Below is a small trained network, with its code and all its weights. Each question gives an input and a target symbol and asks what happens when units are switched off, that is, made to give their printed mean instead of their output.

import numpy as np


def w(rows, s, z=0):
    codes = np.array(rows[::2]) - 128.0
    scale = np.full(codes.shape[1], s)
    scale[-1] = z or s
    return codes * scale


def f(y):
    return y / 2 * (1 + np.tanh(0.7978845608 * (y + 0.044715 * y**3)))


def softmax(a):
    e = np.exp(a - a.max(-1, keepdims=True))
    return e / e.sum(-1, keepdims=True)


def log_softmax(a):
    a = a - a.max(-1, keepdims=True)
    return a - np.log(np.exp(a).sum(-1, keepdims=True))


def net(x, mask):
    ids = ['Φαβγδζηθλμξτψ'.index(c) for c in x.split()]
    T = len(ids)
    res = E[ids] + P[:T]
    r = res
    for j in range(2):
        rows = slice(2 * j, 2 * j + 2)
        q, k, v = (r @ M[0][rows].T for M in (Q, K, V))
        z = softmax(np.where(np.tri(T) > 0, q @ k.T / 2**0.5, -1e9)) @ v
        o = O[0][rows]
        res = res + np.where(mask[j], z, o[:, -1]) @ o[:, :-1]
    y = f(res @ A[0][:, :-1].T + A[0][:, -1])
    res = res + np.where(mask[2:6], y, B[0][:, -1]) @ B[0][:, :-1]
    return log_softmax(res[-1] @ U[:, :-1].T + U[:, -1])


Q, K, V, O, A, B = {}, {}, {}, {}, {}, {}
E = w([
[141,172,56,13],'Φ',
[130,134,145,143],'α',
[175,111,177,106],'β',
[106,89,171,112],'γ',
[68,114,141,181],'δ',
[107,136,211,158],'ζ',
[157,155,250,152],'η',
[109,54,135,116],'θ',
[45,75,150,143],'λ',
[168,142,176,173],'μ',
[66,200,91,133],'ξ',
[128,86,148,142],'τ',
[165,61,66,142],'ψ',
],0.018)
P = w([
[87,161,153,159],'0',
[55,150,106,199],'1',
[62,127,88,205],'2',
[56,91,82,213],'3',
[46,69,63,229],'4',
[51,53,65,227],'5',
[58,45,70,252],'6',
],0.0037)
Q[0] = w([
[211,153,199,122],'head 1',
[95,126,48,168],'head 1',
[10,191,206,213],'head 2',
[58,170,253,212],'head 2',
],0.028)
K[0] = w([
[199,154,254,142],'head 1',
[116,104,63,67],'head 1',
[155,45,208,194],'head 2',
[153,46,126,216],'head 2',
],0.03)
V[0] = w([
[197,217,77,224],'head 1',
[101,236,129,53],'head 1',
[3,138,195,110],'head 2',
[97,171,93,238],'head 2',
],0.013)
O[0] = w([
[147,233,119,117,96],'head 1',
[89,189,254,226,202],'head 1',
[55,144,199,149,254],'head 2',
[62,186,81,223,182],'head 2',
],0.0091,0.0049)
A[0] = w([
[195,211,200,188,23],'neuron 1',
[229,117,146,217,61],'neuron 2',
[249,75,185,194,6],'neuron 3',
[227,101,91,136,165],'neuron 4',
],0.011,0.0012)
B[0] = w([
[244,111,108,79,251],'neuron 1',
[58,46,22,170,157],'neuron 2',
[58,113,85,1,165],'neuron 3',
[12,159,131,147,158],'neuron 4',
],0.0089,0.012)
U = w([
[161,152,163,70,252],'Φ',
[207,105,65,176,219],'α',
[34,195,162,19,28],'β',
[64,93,184,132,96],'γ',
[179,96,135,210,76],'δ',
[31,202,147,130,163],'ζ',
[159,95,117,137,250],'η',
[106,82,183,94,30],'θ',
[71,151,201,126,89],'λ',
[118,163,30,101,197],'μ',
[111,254,138,125,197],'ξ',
[150,90,140,135,38],'τ',
[147,40,123,118,83],'ψ',
],0.0068,0.0038)

Each question gives the input, a string of symbols that net reads in full, and the target symbol t.
The units are the heads (2 rows each of Q, K, V and O) and the neurons (one row each of A and B). Each row of codes is followed by its name. A weight is (code - 128) times the scale printed after its matrix; where a second scale follows, it is the last column's (O, A, B and U).
mask holds one flag per unit, heads first, then neurons. A switched-off unit (its flag False) gives its mean, the last column of its rows in O or B, instead of its output. The means were averaged over made-up inputs and are rounded, as every weight is.
A unit's drop is (log p(t) with every unit on - log p(t) with that unit switched off) / (log p(t) with every unit on - log p(t) with every unit switched off).
The circuit of an input: a set's keep is (log p(t) with only the set's units on - log p(t) with every unit switched off) / (log p(t) with every unit on - log p(t) with every unit switched off). Starting from all 6 units, units are removed one at a time, each time the one whose removal leaves the highest keep (on an exact tie, the one counted first), for as long as the keep stays at least 0.8.
units of the circuit, in order: the units of the circuit, biggest drop first
most important unit: the unit with the biggest drop
k most important neurons: the k neurons with the biggest drops, biggest first
which heads matter: for each layer, one digit per head in row order, 1 if its drop is at least 0.15 and else 0, layers parted by /
drop of u: that unit's drop, to one decimal
input δ ψ α, target μ: which heads matter : 11
input Φ δ Φ δ, target δ: units of the circuit, in order : [head 1; neuron 1; neuron 3; head 2]
input δ Φ β Φ Φ δ λ, target λ: units of the circuit, in order : [head 1; head 2]
input β μ μ, target α: which heads matter : 01
input β δ α, target ζ: which heads matter : 11
input μ ψ β, target μ: which heads matter : 01
input γ δ μ, target α: which heads matter : 01
input β δ ψ λ β ψ ξ, target μ: which heads matter : 10
input ψ λ η, target μ: units of the circuit, in order : [head 2; neuron 3; neuron 2]
input Φ Φ δ δ ξ, target ξ: units of the circuit, in order : [head 1; neuron 1; head 2]
input Φ δ ξ, target ξ: units of the circuit, in order : [neuron 1; head 1; head 2]
input ψ β θ Φ, target Φ: units of the circuit, in order : [head 2; neuron 2]
input Φ η β λ μ δ, target δ: most important unit : head 1
input ψ Φ ψ β λ, target λ: units of the circuit, in order : [head 1]
input δ ζ Φ, target Φ: 3 most important neurons : [neuron 1; neuron 2; neuron 4]
input δ θ ψ β μ, target μ: 2 most important neurons : [neuron 2; neuron 4]
input τ λ τ μ Φ μ, target μ: drop of head 2 : 0.3
input δ δ ψ, target μ: drop of head 1 : 1.5
input β δ δ, target ζ: drop of head 1 : 0.1
input β ψ θ, target μ: most important neuron : [neuron 4]
input ξ Φ θ ψ, target ψ: 2 most important neurons : [neuron 2; neuron 3]
